arr = 129  157  144  128  133  137
arr[0]	129
arr[4]	133

a =
[[135 114 122 111 117 121 139 140 121 131 129 138 140]
 [122 135 120 137 119 138 126 125 135 137 135 122 121]
 [131 119 118 121 133 136 138 136 117 127 119 132 140]
 [135 127 145 124 131 107 123 125 130 119 127 134 130]
 [127 132 120 134 115 139 124 129 136 139 138 125 121]
 [134 126 124 124 107 129 130 136 131 141 145 135 127]
 [138 126 134 123 115 111 125 132 130 129 136 136 130]
 [121 137 124 138 120 138 119 121 135 137 136 122 116]]
Indices start at 0.
(0, 0): 135
(4, 5): 139
(4, 11): 125
(6, 6): 125
(2, 6): 138
(5, 11): 135
(2, 10): 119
(4, 0): 127
(5, 6): 130
(1, 4): 119
(1, 6): 126
(5, 12): 127
(2, 2): 118
(3, 5): 107
(4, 6): 124
(0, 7): 140
(0, 6): 139
(5, 7): 136
(7, 10): 136
(2, 9): 127
(0, 4): 117
(5, 2): 124
(4, 9): 139
(4, 12): 121
(5, 0): 134
(3, 2): 145
(5, 8): 131
(6, 3): 123
(0, 1): 114
(4, 2): 120
(1, 10): 135

X = 129  129  132  135  132  137  126  131  132  134  152  130  118  128  116  133
X[0] = 129
X[8] = 132
X[7] = 131
X[6] = 126
X[-5] = 130

m =
[[128 112 116 123 143 147 116 128 131 145 150]
 [120 132 103 137 121 129 136 147 144 122 120]
 [109 114 148 143 145 138 110 118 105 125 142]
 [157 127 140  99 122 126 130 112 124 140 130]
 [114 144 110 136 119 119 138 146 142 117 111]
 [122 116 100 129 145 144 120 149 152 142 139]
 [152 119 106 105 130 135 134 133 143 149 134]
 [118 141 113 134 119 116 138 145 135 116 112]]
m[0][-11] = 128
m[2] = [109, 114, 148, 143, 145, 138, 110, 118, 105, 125, 142]
m[5][-10] = 116
m[6][7] = 133
m[:, -6] = [147, 129, 138, 126, 119, 144, 135, 116]
m[7][-2] = 116
m[-2] = [152, 119, 106, 105, 130, 135, 134, 133, 143, 149, 134]
m[-1][-11] = 118
m[4][3] = 136
m[0][9] = 145
m[4][2] = 110
m[1][-2] = 122
m[-3] = [122, 116, 100, 129, 145, 144, 120, 149, 152, 142, 139]
m[:, -4] = [128, 147, 118, 112, 146, 149, 133, 145]
m[3][-3] = 124
m[1][-8] = 137
m[0][1] = 112
m[-3][-2] = 142
m[5][4] = 145
m[:, -9] = [116, 103, 148, 140, 110, 100, 106, 113]
m[0][-6] = 147
m[-6][-6] = 138
m[-3][6] = 120
m[1][-11] = 120
m[2][7] = 118
m[:, 0] = [128, 120, 109, 157, 114, 122, 152, 118]
m[7][-1] = 112
m[4][-1] = 111
m[-4][-5] = 138

A =
[[133 123 129 131 118 134 114 135 110 130 120 123 120 120 135 120]
 [119 133 133 125 139 126 126 123 133 137 131 128 141 136 124 139]
 [129 130 123 126 133 123 145 123 146 120 135 133 128 132 124 129]
 [116 133 137 126 139 129 117 125 125 144 129 125 144 136 125 141]
 [120 130 135 127 132 131 113 129 117 141 125 124 137 131 128 134]
 [131 124 131 131 119 134 110 135 107 133 119 122 123 120 134 122]
 [130 129 123 127 131 123 145 124 144 119 134 133 127 131 124 128]
 [135 123 127 131 118 132 121 134 115 125 122 125 118 120 133 119]
 [116 133 138 126 138 129 114 126 123 145 128 125 144 136 126 140]]
A[0, 0] => 133
A[:, 6] => [114, 126, 145, 117, 113, 110, 145, 121, 114]
A[:, 12] => [120, 141, 128, 144, 137, 123, 127, 118, 144]
A[2, 7] => 123
A[4, 14] => 128
A[7, 13] => 120
A[2, 14] => 124
A[:, 0] => [133, 119, 129, 116, 120, 131, 130, 135, 116]
A[2, 9] => 120
A[2, 3] => 126
A[6] => [130, 129, 123, 127, 131, 123, 145, 124, 144, 119, 134, 133, 127, 131, 124, 128]
A[3, 8] => 125
A[5] => [131, 124, 131, 131, 119, 134, 110, 135, 107, 133, 119, 122, 123, 120, 134, 122]
A[8, 4] => 138
A[7, 7] => 134
A[3] => [116, 133, 137, 126, 139, 129, 117, 125, 125, 144, 129, 125, 144, 136, 125, 141]
A[3, 7] => 125
A[7, 10] => 122
A[0, 4] => 118
A[5, 11] => 122
A[6, 14] => 124
A[7, 12] => 118
A[0, 9] => 130
A[0, 11] => 123
A[3, 10] => 129
A[7, 14] => 133
A[2, 12] => 128
A[8, 7] => 126
A[2, 13] => 132
A[4, 4] => 132
A[3, 3] => 126
A[4, 8] => 117
A[:, 3] => [131, 125, 126, 126, 127, 131, 127, 131, 126]
A[8, 11] => 125
A[0, 6] => 114
